Below are the code and all the weights of a small trained network. Each question names an input and a class and asks about switching units off, where a switched-off unit gives its printed mean instead of its output.

import numpy as np


def w(rows, s, z=0):
    codes = np.array(rows[::2]) - 128.0
    scale = np.full(codes.shape[1], s)
    scale[-1] = z or s
    return codes * scale


def norm(h):
    return h / np.sqrt((h * h).mean(-1, keepdims=True) + 1e-5)


def f(y):
    return np.maximum(y, 0)


def log_softmax(a):
    a = a - a.max(-1, keepdims=True)
    return a - np.log(np.exp(a).sum(-1, keepdims=True))


def net(x, mask):
    res = np.array(x, float).reshape(1, 5) / 4 @ E
    u = 0
    for l in range(2):
        y = f(norm(res) @ A[l][:, :-1].T + A[l][:, -1])
        res = res + np.where(mask[u : u + 15], y, B[l][:, -1]) @ B[l][:, :-1]
        u += 15
    return log_softmax(norm(res)[-1] @ U[:, :-1].T + U[:, -1])


A, B = {}, {}
E = w([
[119,109,216,83,129,199,95,50,148],'x0',
[138,196,155,153,128,131,195,111,182],'x1',
[123,176,141,112,123,108,141,119,98],'x2',
[115,104,133,117,156,104,135,141,137],'x3',
[36,144,98,161,135,87,186,2,99],'x4',
],0.0088)
A[0] = w([
[168,113,150,79,88,170,97,150,97,180],'L0N0',
[150,131,90,144,162,124,99,140,79,88],'L0N1',
[85,47,130,142,122,155,102,159,184,153],'L0N2',
[11,141,100,199,172,142,128,159,74,52],'L0N3',
[254,143,74,188,183,70,131,180,110,252],'L0N4',
[110,86,130,143,132,118,144,33,134,58],'L0N5',
[168,165,76,196,166,170,141,124,143,225],'L0N6',
[144,142,95,117,113,156,66,107,117,88],'L0N7',
[79,167,126,131,73,107,135,159,132,66],'L0N8',
[115,137,118,84,87,106,146,119,74,159],'L0N9',
[193,142,99,142,132,109,122,180,129,226],'L0N10',
[75,127,45,189,73,57,148,130,135,135],'L0N11',
[139,166,137,155,66,71,148,82,171,127],'L0N12',
[105,138,222,69,61,129,81,163,203,208],'L0N13',
[119,95,174,58,124,127,106,141,105,208],'L0N14',
],0.0084,0.0021)
B[0] = w([
[3,144,125,151,196,109,93,197,93,217],'L0N0',
[104,130,64,91,93,233,131,4,55,162],'L0N1',
[114,216,133,127,123,100,98,85,87,189],'L0N2',
[127,156,25,236,60,209,95,109,153,192],'L0N3',
[144,122,219,129,56,107,134,30,124,254],'L0N4',
[174,72,187,131,33,66,152,173,110,208],'L0N5',
[116,117,227,135,214,98,140,195,149,183],'L0N6',
[137,94,145,51,110,70,120,156,130,160],'L0N7',
[152,111,208,108,137,76,86,139,167,153],'L0N8',
[138,75,121,145,133,177,85,116,127,170],'L0N9',
[126,22,214,150,92,91,136,7,141,214],'L0N10',
[117,216,77,85,222,175,65,169,100,232],'L0N11',
[143,69,147,157,114,98,118,241,161,186],'L0N12',
[137,201,37,84,159,85,151,112,166,237],'L0N13',
[64,109,119,133,141,173,101,185,96,206],'L0N14',
],0.0057,0.0071)
A[1] = w([
[117,46,200,138,91,107,157,94,82,150],'L1N0',
[25,120,163,134,113,122,207,94,90,156],'L1N1',
[137,176,157,188,115,82,179,110,182,145],'L1N2',
[146,141,156,219,156,99,248,119,160,237],'L1N3',
[197,110,133,143,88,25,134,160,98,125],'L1N4',
[172,183,154,123,35,119,184,108,183,95],'L1N5',
[201,155,121,84,184,191,151,136,235,116],'L1N6',
[130,161,83,100,98,156,128,93,69,130],'L1N7',
[188,221,106,186,190,109,220,181,198,71],'L1N8',
[122,80,157,120,93,118,113,42,2,69],'L1N9',
[197,5,131,123,74,132,115,102,94,82],'L1N10',
[190,187,141,116,188,136,151,139,218,102],'L1N11',
[168,175,154,80,116,64,103,134,168,182],'L1N12',
[172,171,99,131,86,164,116,138,96,6],'L1N13',
[169,104,210,139,77,59,229,108,202,63],'L1N14',
],0.0076,0.0024)
B[1] = w([
[204,78,192,100,62,151,253,111,61,240],'L1N0',
[215,91,152,134,89,124,105,150,161,208],'L1N1',
[59,153,174,84,218,211,82,212,188,220],'L1N2',
[130,151,192,37,138,162,32,128,188,229],'L1N3',
[126,53,135,158,80,138,118,107,136,175],'L1N4',
[149,102,80,160,122,76,155,30,191,194],'L1N5',
[140,149,59,159,139,126,200,65,111,175],'L1N6',
[124,106,133,194,146,74,114,113,164,173],'L1N7',
[70,51,117,25,152,132,120,179,7,206],'L1N8',
[172,126,111,144,163,94,195,213,81,253],'L1N9',
[69,129,158,110,124,97,205,152,67,194],'L1N10',
[157,204,58,144,105,91,244,87,49,192],'L1N11',
[110,116,67,176,131,180,191,108,103,203],'L1N12',
[137,125,66,149,110,147,127,147,189,137],'L1N13',
[185,143,91,179,61,134,40,66,249,243],'L1N14',
],0.0067,0.0071)
U = w([
[182,29,176,143,67,96,179,153,33,81],'0',
[56,155,135,71,197,167,44,206,148,251],'1',
[200,113,181,117,66,156,123,64,252,181],'2',
[142,212,29,80,162,175,247,87,143,7],'3',
[115,143,25,252,136,103,87,125,101,41],'4',
],0.015,0.0023)

Each question gives the input, the list of numbers given to net, and the class t.
The units are the neurons (one row each of A and B). Each row of codes is followed by its name. A weight is (code - 128) times the scale printed after its matrix; where a second scale follows, it is the last column's (A, B and U).
mask holds one flag per neuron, layer by layer. A switched-off neuron (its flag False) gives its mean, the last column of its row in B, instead of its output. The means were averaged over made-up inputs and are rounded, as every weight is.
A unit's drop is (log p(t) with every unit on - log p(t) with that unit switched off) / (log p(t) with every unit on - log p(t) with every unit switched off).
unit that matters most: the unit with the biggest drop
k most important neurons: the k neurons with the biggest drops, biggest first
top k neurons in layer l: the k neurons of layer l with the biggest drops, biggest first
drop of u: that unit's drop, to one decimal
input [7,3,-6,8,-7], class 3: unit that matters most	L0N13
input [3,1,-4,6,0], class 3: top 2 neurons in layer 0	(L0N13 L0N10)
input [1,3,-6,7,-5], class 3: 2 most important neurons	(L0N13 L0N5)
input [-4,3,-1,3,0], class 2: 2 most important neurons	(L0N4 L0N10)
input [1,0,-6,-2,-7], class 1: 2 most important neurons	(L0N0 L1N0)
input [5,0,-6,1,-8], class 1: 3 most important neurons	(L0N0 L0N14 L1N0)
input [8,0,-7,-1,0], class 1: top 3 neurons in layer 1	(L1N14 L1N0 L1N5)
input [5,3,4,-8,0], class 3: 2 most important neurons	(L0N4 L0N10)
input [1,5,-4,-3,0], class 3: 4 most important neurons	(L1N11 L0N10 L0N4 L1N6)
input [8,7,7,-1,-1], class 3: 3 most important neurons	(L0N13 L0N4 L0N10)
input [-8,2,8,-3,-1], class 2: top 2 neurons in layer 0	(L0N4 L0N10)
input [0,-3,1,-6,4], class 4: top 4 neurons in layer 0	(L0N11 L0N3 L0N10 L0N4)
input [0,8,5,0,3], class 1: top 2 neurons in layer 0	(L0N4 L0N10)
input [2,3,-7,0,8], class 2: unit that matters most	L0N5
input [-7,1,0,6,1], class 1: 2 most important neurons	(L0N11 L0N5)
input [5,0,-3,8,7], class 0: top 2 neurons in layer 0	(L0N13 L0N4)
input [7,2,1,-2,-1], class 3: drop of L0N13	0.8
input [-5,5,-7,1,3], class 1: drop of L0N11	0.3
input [2,8,-1,1,-1], class 3: drop of L1N11	0.4
input [-8,3,0,-2,2], class 1: unit that matters most	L0N11
